Here is a tiny trained network, its code and every weight. The questions are about switching its units off for an input and a target symbol, where a switched-off unit gives its printed mean instead of its output.

import numpy as np


def w(rows, s, z=0):
    codes = np.array(rows[::2]) - 128.0
    scale = np.full(codes.shape[1], s)
    scale[-1] = z or s
    return codes * scale


def norm(h):
    return h / np.sqrt((h * h).mean(-1, keepdims=True) + 1e-5)


def f(y):
    return y / 2 * (1 + np.tanh(0.7978845608 * (y + 0.044715 * y**3)))


def softmax(a):
    e = np.exp(a - a.max(-1, keepdims=True))
    return e / e.sum(-1, keepdims=True)


def log_softmax(a):
    a = a - a.max(-1, keepdims=True)
    return a - np.log(np.exp(a).sum(-1, keepdims=True))


def net(x, mask):
    ids = ['ΓΛαβζμπτω'.index(c) for c in x.split()]
    T = len(ids)
    res = E[ids] + P[:T]
    u = 0
    for l in range(3):
        r = norm(res)
        for j in range(2):
            rows = slice(4 * j, 4 * j + 4)
            q, k, v = (r @ M[l][rows].T for M in (Q, K, V))
            z = softmax(np.where(np.tri(T) > 0, q @ k.T / 4**0.5, -1e9)) @ v
            o = O[l][rows]
            res = res + np.where(mask[u + j], z, o[:, -1]) @ o[:, :-1]
        u += 2
        y = f(norm(res) @ A[l][:, :-1].T + A[l][:, -1])
        res = res + np.where(mask[u : u + 4], y, B[l][:, -1]) @ B[l][:, :-1]
        u += 4
    return log_softmax(norm(res)[-1] @ U[:, :-1].T + U[:, -1])


Q, K, V, O, A, B = {}, {}, {}, {}, {}, {}
E = w([
[138,169,141],'Γ',
[97,113,147],'Λ',
[163,226,96],'α',
[131,75,186],'β',
[184,80,172],'ζ',
[74,135,3],'μ',
[86,158,198],'π',
[157,159,84],'τ',
[153,56,150],'ω',
],0.019)
P = w([
[8,111,2],'0',
[60,175,29],'1',
[95,152,98],'2',
[137,162,120],'3',
[165,184,141],'4',
[186,190,172],'5',
[205,193,195],'6',
],0.0068)
Q[0] = w([
[2,82,128],'L0H1',
[42,195,233],'L0H1',
[108,64,166],'L0H1',
[185,59,108],'L0H1',
[32,220,202],'L0H2',
[109,93,230],'L0H2',
[168,134,59],'L0H2',
[142,144,92],'L0H2',
],0.009)
K[0] = w([
[72,85,110],'L0H1',
[71,134,68],'L0H1',
[77,77,150],'L0H1',
[85,133,41],'L0H1',
[35,116,79],'L0H2',
[216,71,129],'L0H2',
[139,254,41],'L0H2',
[151,122,158],'L0H2',
],0.0095)
V[0] = w([
[145,143,152],'L0H1',
[86,36,152],'L0H1',
[1,181,167],'L0H1',
[149,155,78],'L0H1',
[47,83,204],'L0H2',
[203,45,155],'L0H2',
[107,86,4],'L0H2',
[175,112,82],'L0H2',
],0.0083)
O[0] = w([
[167,132,41,123],'L0H1',
[174,138,172,125],'L0H1',
[171,65,203,157],'L0H1',
[187,111,191,132],'L0H1',
[67,181,83,174],'L0H2',
[183,212,71,253],'L0H2',
[231,139,180,135],'L0H2',
[152,40,2,148],'L0H2',
],0.0051,0.0022)
A[0] = w([
[128,248,115,163],'L0N1',
[75,186,91,2],'L0N2',
[72,115,190,102],'L0N3',
[124,158,123,94],'L0N4',
],0.014,0.0026)
B[0] = w([
[131,91,207,254],'L0N1',
[8,45,185,144],'L0N2',
[254,103,66,198],'L0N3',
[182,76,87,135],'L0N4',
],0.0069,0.0057)
Q[1] = w([
[140,202,124],'L1H1',
[193,150,97],'L1H1',
[45,68,205],'L1H1',
[136,64,3],'L1H1',
[116,134,103],'L1H2',
[107,105,159],'L1H2',
[176,72,84],'L1H2',
[117,109,157],'L1H2',
],0.011)
K[1] = w([
[176,207,138],'L1H1',
[144,159,92],'L1H1',
[101,93,154],'L1H1',
[166,46,107],'L1H1',
[142,109,165],'L1H2',
[149,174,139],'L1H2',
[248,148,131],'L1H2',
[124,93,95],'L1H2',
],0.015)
V[1] = w([
[37,109,48],'L1H1',
[40,113,41],'L1H1',
[164,98,1],'L1H1',
[51,16,77],'L1H1',
[27,102,152],'L1H2',
[77,62,137],'L1H2',
[117,142,19],'L1H2',
[144,61,124],'L1H2',
],0.0072)
O[1] = w([
[255,158,121,3],'L1H1',
[196,86,92,3],'L1H1',
[65,216,201,116],'L1H1',
[138,195,220,47],'L1H1',
[246,80,12,19],'L1H2',
[109,214,33,90],'L1H2',
[118,25,111,100],'L1H2',
[64,38,140,169],'L1H2',
],0.0032,0.0052)
A[1] = w([
[116,254,50,158],'L1N1',
[200,22,83,154],'L1N2',
[138,146,114,1],'L1N3',
[213,181,28,95],'L1N4',
],0.0067,0.0043)
B[1] = w([
[57,65,234,114],'L1N1',
[4,109,196,152],'L1N2',
[1,140,6,2],'L1N3',
[145,78,159,83],'L1N4',
],0.0079,0.0013)
Q[2] = w([
[112,213,116],'L2H1',
[129,126,189],'L2H1',
[17,193,121],'L2H1',
[140,147,223],'L2H1',
[179,125,105],'L2H2',
[132,133,4],'L2H2',
[166,126,123],'L2H2',
[132,121,107],'L2H2',
],0.013)
K[2] = w([
[88,70,144],'L2H1',
[97,138,128],'L2H1',
[145,65,174],'L2H1',
[52,130,70],'L2H1',
[98,207,74],'L2H2',
[141,161,105],'L2H2',
[26,248,31],'L2H2',
[194,208,81],'L2H2',
],0.014)
V[2] = w([
[226,96,68],'L2H1',
[154,110,4],'L2H1',
[153,217,135],'L2H1',
[92,157,88],'L2H1',
[72,207,54],'L2H2',
[100,113,148],'L2H2',
[85,5,116],'L2H2',
[121,71,164],'L2H2',
],0.011)
O[2] = w([
[152,181,127,52],'L2H1',
[120,49,26,7],'L2H1',
[98,207,173,88],'L2H1',
[252,2,52,88],'L2H1',
[7,232,244,21],'L2H2',
[125,239,164,163],'L2H2',
[93,88,197,180],'L2H2',
[22,98,44,196],'L2H2',
],0.0057,0.013)
A[2] = w([
[186,201,98,33],'L2N1',
[161,210,46,82],'L2N2',
[96,254,154,141],'L2N3',
[50,113,27,250],'L2N4',
],0.009,0.002)
B[2] = w([
[166,230,184,87],'L2N1',
[61,49,219,68],'L2N2',
[119,46,124,253],'L2N3',
[237,254,164,124],'L2N4',
],0.0078,0.0017)
U = w([
[4,38,220,145],'Γ',
[224,193,221,169],'Λ',
[107,134,91,3],'α',
[108,82,11,147],'β',
[134,150,37,237],'ζ',
[111,135,73,73],'μ',
[117,137,60,103],'π',
[111,137,80,45],'τ',
[110,136,55,142],'ω',
],0.011,0.0043)

Each question gives the input, a string of symbols that net reads in full, and the target symbol t.
The units are the heads (4 rows each of Q, K, V and O) and the neurons (one row each of A and B). Each row of codes is followed by its name. A weight is (code - 128) times the scale printed after its matrix; where a second scale follows, it is the last column's (O, A, B and U).
mask holds one flag per unit, layer by layer, with each layer's heads first. A switched-off unit (its flag False) gives its mean, the last column of its rows in O or B, instead of its output. The means were averaged over made-up inputs and are rounded, as every weight is.
A unit's drop is (log p(t) with every unit on - log p(t) with that unit switched off) / (log p(t) with every unit on - log p(t) with every unit switched off).
The circuit of an input: a set's keep is (log p(t) with only the set's units on - log p(t) with every unit switched off) / (log p(t) with every unit on - log p(t) with every unit switched off). Starting from the 12 units with the biggest drops (on a tie, the unit counted first), units are removed one at a time, each time the one whose removal leaves the highest keep (on an exact tie, the one counted first), for as long as the keep stays at least 0.8.
units of the circuit, in order: the units of the circuit, biggest drop first
most important unit: the unit with the biggest drop
k most important neurons: the k neurons with the biggest drops, biggest first
k most important neurons of layer l: the k neurons of layer l with the biggest drops, biggest first
which heads matter: for each layer, one digit per head in row order, 1 if its drop is at least 0.15 and else 0, layers parted by /
drop when u is switched off: that unit's drop, to one decimal
input μ ζ Γ, target β: most important unit : L2H1
input τ τ π τ, target Λ: 3 most important neurons : [L0N3, L0N2, L2N3]
input ζ π π, target Λ: units of the circuit, in order : [L1H2, L1H1, L0H2]
input τ ω π τ, target Λ: 3 most important neurons : [L0N1, L0N2, L2N3]
input π β π ζ β, target Λ: units of the circuit, in order : [L1H2, L1H1]
input π π ζ ζ Γ, target Γ: 2 most important neurons : [L0N2, L0N3]
input Λ ζ ζ, target Λ: which heads matter : 11 / 11 / 11
input Γ Λ π ζ Λ, target Λ: units of the circuit, in order : [L1H2, L1H1, L0H1]
input τ ω π α π ζ, target Γ: units of the circuit, in order : [L1N2, L1H1, L0H2]
input μ ζ α, target β: which heads matter : 00 / 00 / 10
input Γ Λ π α α τ ζ, target Γ: which heads matter : 10 / 10 / 00
input ζ ω ζ, target Λ: which heads matter : 10 / 10 / 00
input ζ Λ Λ μ π ζ τ, target β: 2 most important neurons : [L0N1, L0N2]
input β α β, target Λ: 3 most important neurons of layer 0 : [L0N3, L0N1, L0N2]
input Λ ζ ζ Γ π Λ, target Λ: most important unit : L0H1
input Γ π ω τ, target Γ: which heads matter : 11 / 00 / 00
input β α μ ζ ω ω, target β: drop when L2H1 is switched off : 1.9
input μ τ β, target β: drop when L2H1 is switched off : 1.2
input ζ α β μ ζ μ, target Λ: drop when L2N4 is switched off : 0.9
input μ ζ ζ, target β: units of the circuit, in order : [L2H1]
input ζ ζ ω Γ, target Γ: drop when L0N4 is switched off : 0.0
